Below are the code and all the weights of a small trained network. Each question names an input and a target symbol and asks about switching units off, where a switched-off unit gives its printed mean instead of its output.

import numpy as np


def w(rows, s, z=0):
    codes = np.array(rows[::2]) - 128.0
    scale = np.full(codes.shape[1], s)
    scale[-1] = z or s
    return codes * scale


def f(y):
    return y / 2 * (1 + np.tanh(0.7978845608 * (y + 0.044715 * y**3)))


def softmax(a):
    e = np.exp(a - a.max(-1, keepdims=True))
    return e / e.sum(-1, keepdims=True)


def log_softmax(a):
    a = a - a.max(-1, keepdims=True)
    return a - np.log(np.exp(a).sum(-1, keepdims=True))


def net(x, mask):
    ids = ['αβγδεθλμπστφψω'.index(c) for c in x.split()]
    T = len(ids)
    res = E[ids] + P[:T]
    u = 0
    for l in range(3):
        r = res
        for j in range(2):
            rows = slice(2 * j, 2 * j + 2)
            q, k, v = (r @ M[l][rows].T for M in (Q, K, V))
            z = softmax(np.where(np.tri(T) > 0, q @ k.T / 2**0.5, -1e9)) @ v
            o = O[l][rows]
            res = res + np.where(mask[u + j], z, o[:, -1]) @ o[:, :-1]
        u += 2
        y = f(res @ A[l][:, :-1].T + A[l][:, -1])
        res = res + np.where(mask[u : u + 4], y, B[l][:, -1]) @ B[l][:, :-1]
        u += 4
    return log_softmax(res[-1] @ U[:, :-1].T + U[:, -1])


Q, K, V, O, A, B = {}, {}, {}, {}, {}, {}
E = w([
[115,146,211,195,203,83,78,244,194],'α',
[114,109,185,93,78,161,64,189,126],'β',
[175,198,197,121,158,175,217,148,231],'γ',
[167,122,14,199,111,181,180,147,93],'δ',
[200,99,37,97,204,129,162,134,158],'ε',
[108,87,112,156,126,92,98,91,119],'θ',
[176,106,19,123,168,139,55,171,137],'λ',
[72,202,121,129,169,136,102,125,105],'μ',
[79,205,95,101,112,98,112,121,99],'π',
[94,136,116,97,59,156,103,117,96],'σ',
[139,64,148,120,132,29,224,149,138],'τ',
[102,71,99,255,129,145,166,191,193],'φ',
[48,54,200,120,79,186,203,117,194],'ψ',
[47,116,109,116,129,240,120,127,104],'ω',
],0.018)
P = w([
[66,153,107,74,94,170,138,250,111],'0',
[115,108,134,126,114,119,104,149,144],'1',
[94,111,106,119,120,109,109,153,161],'2',
[103,112,113,123,120,112,111,148,154],'3',
[120,124,118,127,105,96,114,139,150],'4',
[105,123,113,127,117,106,118,128,158],'5',
[125,125,108,140,111,116,118,114,147],'6',
[150,141,103,151,86,97,132,93,133],'7',
[118,126,102,141,113,110,118,101,149],'8',
[136,110,131,143,98,101,115,112,140],'9',
[131,148,92,143,92,98,125,71,151],'10',
[110,121,91,141,115,109,120,91,153],'11',
[141,75,150,143,100,124,113,122,136],'12',
[127,119,116,123,90,80,119,132,142],'13',
],0.011)
Q[0] = w([
[127,90,169,113,210,67,213,83,92],'L0H1',
[1,151,147,95,35,118,25,172,204],'L0H1',
[212,99,191,181,204,167,94,61,100],'L0H2',
[188,161,179,129,87,152,135,97,30],'L0H2',
],0.0066)
K[0] = w([
[47,94,162,151,154,46,187,153,80],'L0H1',
[20,142,104,61,73,117,32,198,185],'L0H1',
[94,141,97,144,138,209,55,65,166],'L0H2',
[122,109,164,138,213,255,96,139,32],'L0H2',
],0.0084)
V[0] = w([
[140,107,104,90,91,105,157,160,156],'L0H1',
[180,164,84,98,179,175,182,177,107],'L0H1',
[144,128,126,107,75,156,19,254,143],'L0H2',
[163,102,198,162,164,58,79,121,117],'L0H2',
],0.0053)
O[0] = w([
[252,165,95,55,60,194,79,124,253,253],'L0H1',
[103,154,143,66,151,116,78,159,236,126],'L0H1',
[35,113,33,18,135,57,75,208,217,54],'L0H2',
[227,107,193,184,152,218,107,57,89,151],'L0H2',
],0.0052,0.0036)
A[0] = w([
[104,93,90,106,102,158,108,113,2,54],'L0N1',
[132,169,162,110,129,140,102,128,15,255],'L0N2',
[131,105,145,160,180,159,106,141,135,200],'L0N3',
[181,133,110,80,140,92,90,107,107,181],'L0N4',
],0.01,0.0048)
B[0] = w([
[138,254,162,83,86,121,97,140,167,154],'L0N1',
[55,168,90,129,112,135,112,102,168,207],'L0N2',
[172,184,104,139,103,32,117,131,130,192],'L0N3',
[67,93,95,108,225,219,80,124,201,251],'L0N4',
],0.0097,0.003)
Q[1] = w([
[254,49,123,246,154,123,215,114,200],'L1H1',
[110,201,176,47,75,94,120,123,57],'L1H1',
[38,193,112,34,92,219,126,178,81],'L1H2',
[115,160,117,36,168,123,53,192,88],'L1H2',
],0.008)
K[1] = w([
[206,180,178,210,132,174,82,15,91],'L1H1',
[85,193,115,98,61,79,159,241,118],'L1H1',
[84,98,135,90,133,168,202,255,120],'L1H2',
[119,137,56,31,165,73,130,174,155],'L1H2',
],0.0076)
V[1] = w([
[85,166,173,193,255,107,127,109,127],'L1H1',
[197,86,117,92,92,38,107,117,161],'L1H1',
[140,113,162,163,91,167,80,139,151],'L1H2',
[109,140,105,104,131,80,133,37,158],'L1H2',
],0.0084)
O[1] = w([
[9,80,144,17,163,17,127,45,214,2],'L1H1',
[65,84,70,219,158,201,132,181,2,216],'L1H1',
[149,77,165,116,68,121,30,118,181,99],'L1H2',
[131,110,152,104,63,91,133,65,41,132],'L1H2',
],0.0075,0.0047)
A[1] = w([
[204,92,2,130,119,189,111,100,89,103],'L1N1',
[95,151,80,120,131,154,7,103,105,39],'L1N2',
[183,132,100,19,134,105,143,194,104,252],'L1N3',
[182,106,82,124,124,85,124,143,91,190],'L1N4',
],0.0077,0.0045)
B[1] = w([
[134,92,181,98,182,32,97,209,139,254],'L1N1',
[147,80,181,220,134,254,97,202,96,177],'L1N2',
[125,201,94,209,192,155,114,77,98,195],'L1N3',
[106,176,171,141,174,194,72,64,105,184],'L1N4',
],0.0097,0.009)
Q[2] = w([
[219,2,148,183,224,57,188,102,146],'L2H1',
[170,215,127,143,155,175,127,179,30],'L2H1',
[52,38,236,198,98,78,102,122,150],'L2H2',
[109,189,177,197,17,236,107,70,79],'L2H2',
],0.0064)
K[2] = w([
[254,29,178,85,137,48,77,95,103],'L2H1',
[238,100,76,143,158,139,214,202,140],'L2H1',
[156,72,162,128,120,133,99,13,114],'L2H2',
[134,181,109,178,74,195,234,172,93],'L2H2',
],0.0068)
V[2] = w([
[177,114,72,143,214,89,174,153,145],'L2H1',
[191,58,13,162,81,67,187,127,197],'L2H1',
[57,48,206,144,144,144,211,79,165],'L2H2',
[150,100,254,94,155,80,161,182,217],'L2H2',
],0.006)
O[2] = w([
[2,227,125,85,94,133,136,118,122,255],'L2H1',
[130,162,105,239,100,85,158,111,117,88],'L2H1',
[105,152,65,114,189,171,135,151,91,67],'L2H2',
[115,140,61,87,111,107,163,239,175,118],'L2H2',
],0.0086,0.012)
A[2] = w([
[144,160,175,60,212,183,64,96,80,2],'L2N1',
[144,80,97,228,47,216,107,157,67,118],'L2N2',
[101,142,165,195,33,104,123,142,1,54],'L2N3',
[112,98,107,59,115,184,113,213,77,58],'L2N4',
],0.0057,0.0049)
B[2] = w([
[143,38,162,117,146,2,205,11,212,202],'L2N1',
[181,49,33,71,138,117,154,84,131,253],'L2N2',
[145,129,35,151,118,48,212,142,113,236],'L2N3',
[93,108,181,145,204,118,160,179,105,195],'L2N4',
],0.009,0.0056)
U = w([
[77,81,114,101,124,223,206,110,200,1],'α',
[122,122,175,169,155,172,106,158,132,57],'β',
[101,157,132,108,101,199,80,134,117,163],'γ',
[135,189,155,128,89,67,77,183,95,115],'δ',
[37,150,135,104,82,126,149,107,99,62],'ε',
[100,103,78,94,121,166,1,76,56,169],'θ',
[90,136,189,79,122,175,127,131,107,108],'λ',
[132,162,76,32,163,108,128,100,158,122],'μ',
[96,118,130,137,127,103,137,61,127,67],'π',
[178,142,145,116,126,82,129,136,103,130],'σ',
[130,132,129,162,164,115,213,157,57,137],'τ',
[95,124,82,193,102,138,105,113,178,119],'φ',
[180,185,97,119,157,197,80,124,101,200],'ψ',
[160,193,182,146,141,186,161,122,198,77],'ω',
],0.009,0.0048)

Each question gives the input, a string of symbols that net reads in full, and the target symbol t.
The units are the heads (2 rows each of Q, K, V and O) and the neurons (one row each of A and B). Each row of codes is followed by its name. A weight is (code - 128) times the scale printed after its matrix; where a second scale follows, it is the last column's (O, A, B and U).
mask holds one flag per unit, layer by layer, with each layer's heads first. A switched-off unit (its flag False) gives its mean, the last column of its rows in O or B, instead of its output. The means were averaged over made-up inputs and are rounded, as every weight is.
A unit's drop is (log p(t) with every unit on - log p(t) with that unit switched off) / (log p(t) with every unit on - log p(t) with every unit switched off).
The circuit of an input: a set's keep is (log p(t) with only the set's units on - log p(t) with every unit switched off) / (log p(t) with every unit on - log p(t) with every unit switched off). Starting from the 12 units with the biggest drops (on a tie, the unit counted first), units are removed one at a time, each time the one whose removal leaves the highest keep (on an exact tie, the one counted first), for as long as the keep stays at least 0.8.
circuit, biggest first: the units of the circuit, biggest drop first
k most important neurons: the k neurons with the biggest drops, biggest first
k most important neurons of layer l: the k neurons of layer l with the biggest drops, biggest first
heads that matter: for each layer, one digit per head in row order, 1 if its drop is at least 0.15 and else 0, layers parted by /
input β φ λ ε π, target β: most important neuron : [L1N1]
input τ λ ε τ π, target τ: circuit, biggest first : [L1H1, L1N2, L2N3, L0H1]
input τ τ ψ ω ε τ τ ω, target τ: circuit, biggest first : [L1H1, L2N3, L0N4, L0H1]
input τ ω σ ψ ψ τ π τ τ τ μ ω σ π, target τ: circuit, biggest first : [L1H1, L2N3, L0H1]
input β π π λ π τ π ε π σ λ σ δ, target δ: 2 most important neurons of layer 2 : [L2N2, L2N1]
input τ τ β θ α σ τ φ γ λ, target β: circuit, biggest first : [L1N1, L1N2, L0N4]
input τ ε τ, target ε: circuit, biggest first : [L1N1, L2H1, L1N2]
input π π φ π ψ π σ ε π, target π: heads that matter : 01 / 01 / 01
input τ γ ε σ μ, target τ: 2 most important neurons of layer 2 : [L2N3, L2N4]
input τ ψ ε π ω π β, target τ: circuit, biggest first : [L1H1, L0H1, L2N3, L0N4]
input π τ θ, target θ: heads that matter : 00 / 11 / 10
input δ σ δ τ ω ω ε β, target δ: circuit, biggest first : [L1H1, L0H2, L1N1, L2H2]
input σ α γ τ β δ, target δ: heads that matter : 00 / 00 / 00
input φ τ δ τ ω τ π τ θ τ θ π, target φ: heads that matter : 01 / 01 / 10
input δ τ φ ε θ σ, target δ: circuit, biggest first : [L1H1, L1N1, L0H2, L2H2]
input α ε λ τ σ, target α: heads that matter : 00 / 10 / 00
input τ τ τ ω γ ε γ φ π β, target τ: 2 most important neurons of layer 2 : [L2N3, L2N4]
input λ ε λ φ π ε τ σ τ σ σ, target λ: heads that matter : 01 / 00 / 10
input ω ε ω σ ψ π φ σ τ α, target δ: 2 most important neurons of layer 2 : [L2N2, L2N1]
input ε τ τ φ δ τ δ ω, target ε: most important neuron : [L0N4]
input ψ ε σ π γ τ λ τ ω, target ψ: heads that matter : 00 / 10 / 10
input μ τ τ π ε σ ψ π, target μ: heads that matter : 11 / 10 / 10
input ε ψ τ τ σ τ σ τ ε σ τ τ τ π, target ε: 2 most important neurons of layer 1 : [L1N3, L1N1]
input α τ φ γ τ π, target α: 2 most important neurons of layer 0 : [L0N2, L0N3]
input ψ β τ τ δ τ ω, target ψ: most important neuron of layer 1 : [L1N1]
input ε π π ω ε ω β ε τ ε ε π, target ε: heads that matter : 11 / 01 / 10
input τ ε τ ω τ φ μ, target τ: 3 most important neurons : [L2N3, L1N2, L0N4]
input π μ τ σ, target π: 2 most important neurons of layer 1 : [L1N3, L1N1]
input ω τ τ τ ω, target ω: heads that matter : 01 / 10 / 00
